Below are the code and all the weights of a small trained network. Each question names an input and a class and asks about switching units off, where a switched-off unit gives its printed mean instead of its output.

import numpy as np


def w(rows, s, z=0):
    codes = np.array(rows[::2]) - 128.0
    scale = np.full(codes.shape[1], s)
    scale[-1] = z or s
    return codes * scale


def f(y):
    return np.maximum(y, 0)


def log_softmax(a):
    a = a - a.max(-1, keepdims=True)
    return a - np.log(np.exp(a).sum(-1, keepdims=True))


def net(x, mask):
    res = np.array(x, float).reshape(1, 5) / 4 @ E
    y = f(res @ A[0][:, :-1].T + A[0][:, -1])
    res = res + np.where(mask, y, B[0][:, -1]) @ B[0][:, :-1]
    return log_softmax(res[-1] @ U[:, :-1].T + U[:, -1])


A, B = {}, {}
E = w([
[129,129,128,127],'x0',
[252,126,165,69],'x1',
[68,190,124,63],'x2',
[102,173,216,166],'x3',
[221,213,96,160],'x4',
],0.012)
A[0] = w([
[96,174,37,189,161],'n1',
[126,159,243,190,95],'n2',
[98,192,136,43,63],'n3',
[124,51,113,244,83],'n4',
[79,11,165,83,4],'n5',
[216,49,187,182,86],'n6',
[188,135,167,17,112],'n7',
[171,77,6,126,137],'n8',
[119,80,17,59,36],'n9',
],0.012,0.0034)
B[0] = w([
[105,125,174,209,201],'n1',
[198,8,167,89,222],'n2',
[145,147,9,46,194],'n3',
[58,161,70,58,215],'n4',
[176,132,101,249,242],'n5',
[68,197,78,87,247],'n6',
[80,222,200,183,241],'n7',
[185,110,188,103,239],'n8',
[134,95,177,73,218],'n9',
],0.013,0.011)
U = w([
[207,30,206,54,105],'0',
[97,175,37,46,63],'1',
[97,175,197,189,79],'2',
[253,154,101,242,254],'3',
],0.013,0.0064)

Each question gives the input, the list of numbers given to net, and the class t.
The units are the neurons (one row each of A and B). Each row of codes is followed by its name. A weight is (code - 128) times the scale printed after its matrix; where a second scale follows, it is the last column's (A, B and U).
mask holds one flag per neuron, in row order. A switched-off neuron (its flag False) gives its mean, the last column of its row in B, instead of its output. The means were averaged over made-up inputs and are rounded, as every weight is.
A unit's drop is (log p(t) with every unit on - log p(t) with that unit switched off) / (log p(t) with every unit on - log p(t) with every unit switched off).
The circuit of an input: a set's keep is (log p(t) with only the set's units on - log p(t) with every unit switched off) / (log p(t) with every unit on - log p(t) with every unit switched off). Starting from all 9 units, units are removed one at a time, each time the one whose removal leaves the highest keep (on an exact tie, the one counted first), for as long as the keep stays at least 0.8.
units of the circuit, in order: the units of the circuit, biggest drop first
top k neurons: the k neurons with the biggest drops, biggest first
drop when u is switched off: that unit's drop, to one decimal
input [7,-3,-7,-2,-1], class 1: units of the circuit, in order : n4
input [5,-8,-2,-6,5], class 2: top 3 neurons : n1, n2, n5
input [2,-2,-1,-7,-6], class 0: top 3 neurons : n9, n8, n7
input [-3,6,5,3,-1], class 2: top 3 neurons : n7, n4, n6
input [-6,0,1,-3,1], class 0: units of the circuit, in order : n5, n6
input [0,-3,-4,-2,1], class 1: top 4 neurons : n4, n5, n7, n2
input [3,-3,0,-2,-4], class 3: top 3 neurons : n5, n7, n6
input [-3,-5,-8,-8,0], class 0: top 3 neurons : n8, n9, n3
input [5,8,-7,7,-1], class 2: top 3 neurons : n6, n7, n3
input [-5,-4,-5,1,-6], class 3: top 2 neurons : n5, n3
input [6,-1,1,5,-5], class 0: top 2 neurons : n2, n7
input [-2,2,-2,0,2], class 1: top 4 neurons : n5, n1, n2, n6
input [4,-2,1,-2,-7], class 3: drop when n5 is switched off : 0.9
input [-5,-3,-6,8,8], class 0: units of the circuit, in order : n2
input [-8,-4,-4,1,-2], class 1: drop when n8 is switched off : 0.1
input [2,6,4,-2,0], class 2: drop when n7 is switched off : 1.8
